Below are the code and all the weights of a small trained network. Each question names an input and a target symbol and asks about switching units off, where a switched-off unit gives its printed mean instead of its output.

import numpy as np


def w(rows, s, z=0):
    codes = np.array(rows[::2]) - 128.0
    scale = np.full(codes.shape[1], s)
    scale[-1] = z or s
    return codes * scale


def f(y):
    return y / 2 * (1 + np.tanh(0.7978845608 * (y + 0.044715 * y**3)))


def softmax(a):
    e = np.exp(a - a.max(-1, keepdims=True))
    return e / e.sum(-1, keepdims=True)


def log_softmax(a):
    a = a - a.max(-1, keepdims=True)
    return a - np.log(np.exp(a).sum(-1, keepdims=True))


def net(x, mask):
    ids = ['ΠΨβγδημτφ'.index(c) for c in x.split()]
    T = len(ids)
    res = E[ids] + P[:T]
    r = res
    for j in range(2):
        rows = slice(2 * j, 2 * j + 2)
        q, k, v = (r @ M[0][rows].T for M in (Q, K, V))
        z = softmax(np.where(np.tri(T) > 0, q @ k.T / 2**0.5, -1e9)) @ v
        o = O[0][rows]
        res = res + np.where(mask[j], z, o[:, -1]) @ o[:, :-1]
    y = f(res @ A[0][:, :-1].T + A[0][:, -1])
    res = res + np.where(mask[2:14], y, B[0][:, -1]) @ B[0][:, :-1]
    return log_softmax(res[-1] @ U[:, :-1].T + U[:, -1])


Q, K, V, O, A, B = {}, {}, {}, {}, {}, {}
E = w([
[233,2,155,197,131],'Π',
[124,91,101,58,214],'Ψ',
[197,169,148,55,116],'β',
[130,211,188,244,70],'γ',
[171,137,120,86,226],'δ',
[176,140,130,62,168],'η',
[60,218,16,148,178],'μ',
[128,89,218,225,156],'τ',
[42,93,227,108,79],'φ',
],0.0057)
P = w([
[132,89,3,165,76],'0',
[135,126,86,174,113],'1',
[154,129,89,166,116],'2',
[119,128,151,128,136],'3',
[129,135,164,126,146],'4',
[122,137,182,116,162],'5',
[128,137,197,108,163],'6',
[125,142,211,101,177],'7',
[130,130,215,94,170],'8',
[120,134,226,86,187],'9',
],0.0055)
Q[0] = w([
[77,175,250,182,169],'h1',
[167,127,68,200,128],'h1',
[54,162,219,97,138],'h2',
[95,217,55,76,136],'h2',
],0.024)
K[0] = w([
[178,145,254,115,202],'h1',
[171,53,125,114,119],'h1',
[130,202,186,121,194],'h2',
[80,196,56,60,120],'h2',
],0.025)
V[0] = w([
[198,195,181,158,130],'h1',
[106,88,155,59,168],'h1',
[190,138,172,60,195],'h2',
[154,141,135,70,5],'h2',
],0.016)
O[0] = w([
[80,125,184,195,228,250],'h1',
[114,83,151,41,91,120],'h1',
[144,163,10,158,114,129],'h2',
[202,206,154,111,254,34],'h2',
],0.0089,0.0021)
A[0] = w([
[141,107,207,90,90,2],'n1',
[200,120,76,55,219,95],'n2',
[126,206,5,158,102,162],'n3',
[211,62,167,93,215,65],'n4',
[132,76,143,179,109,34],'n5',
[166,107,120,65,107,200],'n6',
[168,228,120,202,28,56],'n7',
[172,113,68,224,128,207],'n8',
[148,162,171,137,116,186],'n9',
[229,72,59,170,106,86],'n10',
[141,127,123,122,115,90],'n11',
[192,90,206,166,56,120],'n12',
],0.016,0.0041)
B[0] = w([
[99,199,126,153,189,156],'n1',
[190,219,207,111,51,208],'n2',
[57,169,3,159,111,168],'n3',
[72,55,143,187,86,193],'n4',
[158,178,103,120,53,166],'n5',
[188,67,60,78,117,191],'n6',
[168,88,158,233,127,150],'n7',
[148,205,131,207,165,242],'n8',
[115,69,100,112,150,227],'n9',
[230,133,121,88,196,163],'n10',
[112,132,123,124,109,101],'n11',
[31,133,154,46,121,254],'n12',
],0.026,0.0034)
U = w([
[169,89,141,151,122,182],'Π',
[166,94,81,102,117,64],'Ψ',
[109,248,194,135,34,4],'β',
[100,103,221,248,181,142],'γ',
[77,149,3,194,141,102],'δ',
[204,218,151,100,194,163],'η',
[82,57,142,47,173,204],'μ',
[150,85,129,140,132,123],'τ',
[181,41,185,102,20,128],'φ',
],0.0045,0.0038)

Each question gives the input, a string of symbols that net reads in full, and the target symbol t.
The units are the heads (2 rows each of Q, K, V and O) and the neurons (one row each of A and B). Each row of codes is followed by its name. A weight is (code - 128) times the scale printed after its matrix; where a second scale follows, it is the last column's (O, A, B and U).
mask holds one flag per unit, heads first, then neurons. A switched-off unit (its flag False) gives its mean, the last column of its rows in O or B, instead of its output. The means were averaged over made-up inputs and are rounded, as every weight is.
A unit's drop is (log p(t) with every unit on - log p(t) with that unit switched off) / (log p(t) with every unit on - log p(t) with every unit switched off).
The circuit of an input: a set's keep is (log p(t) with only the set's units on - log p(t) with every unit switched off) / (log p(t) with every unit on - log p(t) with every unit switched off). Starting from the 12 units with the biggest drops (on a tie, the unit counted first), units are removed one at a time, each time the one whose removal leaves the highest keep (on an exact tie, the one counted first), for as long as the keep stays at least 0.8.
circuit, biggest first: the units of the circuit, biggest drop first
unit that matters most: the unit with the biggest drop
top k neurons: the k neurons with the biggest drops, biggest first
which heads matter: for each layer, one digit per head in row order, 1 if its drop is at least 0.15 and else 0, layers parted by /
input η Π δ, target η: circuit, biggest first	h1, n10, n8
input φ γ φ φ γ, target μ: unit that matters most	h2
input δ γ η, target δ: which heads matter	10
input φ φ τ φ Π β γ γ η, target γ: top 2 neurons	n4, n6
input Ψ φ γ φ τ β β Ψ, target β: which heads matter	01
input φ γ τ β φ γ β μ, target δ: circuit, biggest first	h2, n3
input Ψ Π φ β φ Ψ γ φ γ, target μ: circuit, biggest first	n9, n12
input φ φ η μ γ γ, target γ: which heads matter	10
input τ δ φ γ φ φ β, target φ: which heads matter	01
input τ δ γ τ β, target γ: circuit, biggest first	h1, n6, n5
input β Π τ, target β: top 2 neurons	n5, n12
input Π β γ β β τ β, target β: top 4 neurons	n2, n6, n10, n7
input η β μ μ μ δ δ Ψ φ γ, target γ: circuit, biggest first	h2, n7
input Π Π φ φ Π, target μ: circuit, biggest first	n12
input φ τ Ψ, target φ: top 2 neurons	n2, n6
input Ψ φ β φ β γ δ, target β: which heads matter	01
input Ψ φ γ γ τ β, target γ: circuit, biggest first	h1, n6, n4
input γ β Ψ, target γ: circuit, biggest first	h2, h1, n4, n8
input γ δ δ, target γ: which heads matter	11
input η Ψ β τ δ η δ, target δ: which heads matter	01
